Below is a small trained network, with its code and all its weights. Each question gives an input and a target symbol and asks what happens when units are switched off, that is, made to give their printed mean instead of their output.

import numpy as np


def w(rows, s, z=0):
    codes = np.array(rows[::2]) - 128.0
    scale = np.full(codes.shape[1], s)
    scale[-1] = z or s
    return codes * scale


def norm(h):
    return h / np.sqrt((h * h).mean(-1, keepdims=True) + 1e-5)


def softmax(a):
    e = np.exp(a - a.max(-1, keepdims=True))
    return e / e.sum(-1, keepdims=True)


def log_softmax(a):
    a = a - a.max(-1, keepdims=True)
    return a - np.log(np.exp(a).sum(-1, keepdims=True))


def net(x, mask):
    ids = ['ΔΣΦαβζημπτω'.index(c) for c in x.split()]
    T = len(ids)
    res = E[ids] + P[:T]
    u = 0
    for l in range(3):
        r = norm(res)
        for j in range(3):
            rows = slice(4 * j, 4 * j + 4)
            q, k, v = (r @ M[l][rows].T for M in (Q, K, V))
            z = softmax(np.where(np.tri(T) > 0, q @ k.T / 4**0.5, -1e9)) @ v
            o = O[l][rows]
            res = res + np.where(mask[u + j], z, o[:, -1]) @ o[:, :-1]
        u += 3
    return log_softmax(norm(res)[-1] @ U[:, :-1].T + U[:, -1])


Q, K, V, O = {}, {}, {}, {}
E = w([
[156,130,138],'Δ',
[156,137,131],'Σ',
[173,127,7],'Φ',
[171,130,144],'α',
[154,133,138],'β',
[158,127,119],'ζ',
[184,117,111],'η',
[149,132,129],'μ',
[181,127,129],'π',
[171,126,136],'τ',
[175,131,133],'ω',
],0.02)
P = w([
[109,128,131],'0',
[147,132,124],'1',
[191,102,91],'2',
[154,151,169],'3',
[155,120,43],'4',
[148,158,153],'5',
[142,105,52],'6',
[135,163,154],'7',
[145,98,32],'8',
[173,183,139],'9',
[147,104,55],'10',
[103,219,161],'11',
[136,104,46],'12',
[253,150,177],'13',
],0.037)
Q[0] = w([
[136,127,132],'0.h0',
[102,117,121],'0.h0',
[98,133,139],'0.h0',
[138,138,151],'0.h0',
[113,160,147],'0.h1',
[91,3,85],'0.h1',
[138,141,131],'0.h1',
[120,85,117],'0.h1',
[109,144,97],'0.h2',
[107,203,144],'0.h2',
[95,217,129],'0.h2',
[130,54,76],'0.h2',
],0.045)
K[0] = w([
[122,138,122],'0.h0',
[134,94,166],'0.h0',
[155,94,183],'0.h0',
[133,148,130],'0.h0',
[141,51,113],'0.h1',
[107,198,253],'0.h1',
[129,133,113],'0.h1',
[122,153,178],'0.h1',
[128,151,151],'0.h2',
[165,190,122],'0.h2',
[170,209,133],'0.h2',
[87,74,161],'0.h2',
],0.038)
V[0] = w([
[168,226,106],'0.h0',
[123,192,112],'0.h0',
[196,63,132],'0.h0',
[201,138,115],'0.h0',
[89,4,54],'0.h1',
[165,105,155],'0.h1',
[145,223,112],'0.h1',
[91,85,87],'0.h1',
[104,80,138],'0.h2',
[201,154,95],'0.h2',
[126,199,46],'0.h2',
[49,252,71],'0.h2',
],0.029)
O[0] = w([
[120,128,43,238],'0.h0',
[143,110,84,167],'0.h0',
[91,188,117,190],'0.h0',
[100,173,65,245],'0.h0',
[156,176,253,87],'0.h1',
[122,161,96,151],'0.h1',
[157,82,97,192],'0.h1',
[139,132,196,93],'0.h1',
[105,139,170,74],'0.h2',
[196,135,89,253],'0.h2',
[215,59,153,200],'0.h2',
[157,17,143,102],'0.h2',
],0.036,0.015)
Q[1] = w([
[159,123,156],'1.h0',
[161,145,135],'1.h0',
[203,85,172],'1.h0',
[90,99,94],'1.h0',
[108,214,200],'1.h1',
[129,143,125],'1.h1',
[115,98,139],'1.h1',
[110,161,155],'1.h1',
[116,130,105],'1.h2',
[168,155,124],'1.h2',
[73,108,94],'1.h2',
[2,66,88],'1.h2',
],0.056)
K[1] = w([
[167,114,126],'1.h0',
[178,144,108],'1.h0',
[186,78,99],'1.h0',
[52,114,127],'1.h0',
[197,169,199],'1.h1',
[138,134,109],'1.h1',
[100,131,169],'1.h1',
[146,160,146],'1.h1',
[110,128,150],'1.h2',
[161,152,128],'1.h2',
[71,108,163],'1.h2',
[2,69,183],'1.h2',
],0.055)
V[1] = w([
[91,88,176],'1.h0',
[233,113,129],'1.h0',
[122,143,115],'1.h0',
[227,143,96],'1.h0',
[242,156,212],'1.h1',
[174,141,160],'1.h1',
[208,150,186],'1.h1',
[2,96,36],'1.h1',
[73,59,221],'1.h2',
[45,2,116],'1.h2',
[247,117,67],'1.h2',
[51,78,32],'1.h2',
],0.027)
O[1] = w([
[96,89,121,61],'1.h0',
[214,49,120,206],'1.h0',
[129,150,132,134],'1.h0',
[204,98,126,228],'1.h0',
[58,222,98,95],'1.h1',
[100,163,115,117],'1.h1',
[77,195,105,106],'1.h1',
[207,22,163,163],'1.h1',
[97,12,154,30],'1.h2',
[54,84,211,6],'1.h2',
[254,167,166,246],'1.h2',
[29,201,169,59],'1.h2',
],0.034,0.02)
Q[2] = w([
[240,130,24],'2.h0',
[23,3,56],'2.h0',
[121,108,3],'2.h0',
[101,143,153],'2.h0',
[114,142,114],'2.h1',
[69,113,224],'2.h1',
[19,142,240],'2.h1',
[180,122,69],'2.h1',
[208,170,217],'2.h2',
[166,101,68],'2.h2',
[135,130,66],'2.h2',
[212,182,205],'2.h2',
],0.034)
K[2] = w([
[28,95,22],'2.h0',
[94,148,254],'2.h0',
[30,83,175],'2.h0',
[151,128,158],'2.h0',
[128,160,127],'2.h1',
[184,163,172],'2.h1',
[193,235,172],'2.h1',
[92,78,104],'2.h1',
[203,158,121],'2.h2',
[81,171,121],'2.h2',
[86,130,103],'2.h2',
[197,153,107],'2.h2',
],0.044)
V[2] = w([
[173,177,190],'2.h0',
[138,123,172],'2.h0',
[155,168,148],'2.h0',
[166,203,120],'2.h0',
[121,85,34],'2.h1',
[136,153,176],'2.h1',
[154,187,229],'2.h1',
[143,163,193],'2.h1',
[205,207,208],'2.h2',
[145,90,2],'2.h2',
[250,160,12],'2.h2',
[166,130,72],'2.h2',
],0.036)
O[2] = w([
[99,75,109,97],'2.h0',
[94,116,129,107],'2.h0',
[132,100,115,117],'2.h0',
[163,81,101,130],'2.h0',
[95,176,159,198],'2.h1',
[141,101,113,93],'2.h1',
[151,62,92,57],'2.h1',
[144,85,103,82],'2.h1',
[173,203,99,177],'2.h2',
[113,106,223,167],'2.h2',
[160,187,253,254],'2.h2',
[132,137,184,171],'2.h2',
],0.058,0.046)
U = w([
[82,119,112,181],'Δ',
[80,97,176,141],'Σ',
[228,56,140,106],'Φ',
[39,157,175,77],'α',
[90,112,113,178],'β',
[140,131,40,187],'ζ',
[195,201,1,11],'η',
[102,109,110,166],'μ',
[102,138,133,102],'π',
[70,190,70,141],'τ',
[78,135,191,75],'ω',
],0.025,0.012)

Each question gives the input, a string of symbols that net reads in full, and the target symbol t.
The units are the heads (4 rows each of Q, K, V and O). Each row of codes is followed by its name. A weight is (code - 128) times the scale printed after its matrix; where a second scale follows, it is the last column's (O and U).
mask holds one flag per head, layer by layer. A switched-off head (its flag False) gives its mean, the last column of its rows in O, instead of its output. The means were averaged over made-up inputs and are rounded, as every weight is.
A unit's drop is (log p(t) with every unit on - log p(t) with that unit switched off) / (log p(t) with every unit on - log p(t) with every unit switched off).
The circuit of an input: a set's keep is (log p(t) with only the set's units on - log p(t) with every unit switched off) / (log p(t) with every unit on - log p(t) with every unit switched off). Starting from all 9 units, units are removed one at a time, each time the one whose removal leaves the highest keep (on an exact tie, the one counted first), for as long as the keep stays at least 0.8.
units of the circuit, in order: the units of the circuit, biggest drop first
unit that matters most: the unit with the biggest drop
which heads matter: for each layer, one digit per head in row order, 1 if its drop is at least 0.15 and else 0, layers parted by /
drop of u: that unit's drop, to one decimal
input Δ τ τ Φ Φ Φ, target Φ: units of the circuit, in order -> [0.h2 1.h1]
input Σ α α τ ζ Φ β τ τ β Φ, target Σ: unit that matters most -> 1.h2
input Σ Φ τ Δ η, target Σ: which heads matter -> 011 / 011 / 001
input Φ η Φ μ, target η: which heads matter -> 011 / 011 / 110
input Φ Φ Φ Φ ζ Φ Σ η η ζ β τ τ, target Φ: which heads matter -> 101 / 011 / 000
input α ζ Φ ω Φ, target α: which heads matter -> 011 / 111 / 001
input Σ α τ τ Φ τ Φ ω, target τ: units of the circuit, in order -> [0.h1 1.h1]
input τ Φ β Δ η Δ Φ Δ α α Φ ω α, target τ: which heads matter -> 101 / 101 / 001
input η τ Φ α η ζ η τ τ ζ η Φ η, target η: units of the circuit, in order -> [1.h1 0.h1 2.h2]
input η Φ ζ Φ τ Φ Φ ω, target Φ: units of the circuit, in order -> [0.h2 2.h0]
input τ Δ η Φ Φ τ Σ Δ η, target τ: which heads matter -> 001 / 101 / 001
input Φ μ Φ α Φ Φ τ, target Φ: which heads matter -> 001 / 011 / 000
input η η ζ τ β Φ Φ, target η: which heads matter -> 111 / 110 / 000
input τ Φ Φ Δ Φ η Φ Φ η Φ π, target τ: which heads matter -> 101 / 101 / 001
input ω η Φ, target ω: units of the circuit, in order -> [0.h1 2.h2]
input Φ Φ Σ τ η Φ π Φ η, target Φ: which heads matter -> 001 / 011 / 000
input τ η τ Φ ζ, target τ: unit that matters most -> 0.h2
input α Φ Φ μ, target Φ: units of the circuit, in order -> [0.h2 1.h1]
input τ τ Φ τ ω Φ ζ β, target Φ: which heads matter -> 001 / 110 / 000
input ω τ τ Φ β τ τ α τ Φ Φ Δ Φ, target ω: unit that matters most -> 1.h2
input Φ η τ β, target η: units of the circuit, in order -> [0.h2 1.h2 2.h1]
input τ τ τ Φ Φ τ Φ, target τ: which heads matter -> 001 / 101 / 001
input τ ζ ζ Φ Φ Φ Φ Φ τ, target τ: which heads matter -> 001 / 000 / 000
input τ τ μ Φ Φ τ τ Φ η η α, target τ: which heads matter -> 001 / 101 / 001
input η ω η η Φ Φ ζ Σ, target Φ: which heads matter -> 001 / 010 / 000
input α ω τ Φ τ Φ η τ η τ Φ μ ω, target α: drop of 0.h0 -> 0.1
input Φ α μ Φ Φ Φ Σ, target Φ: drop of 1.h1 -> 0.2
input τ Δ Δ ω Σ τ Φ, target τ: unit that matters most -> 1.h0
input τ Φ Σ, target τ: drop of 0.h2 -> 1.7
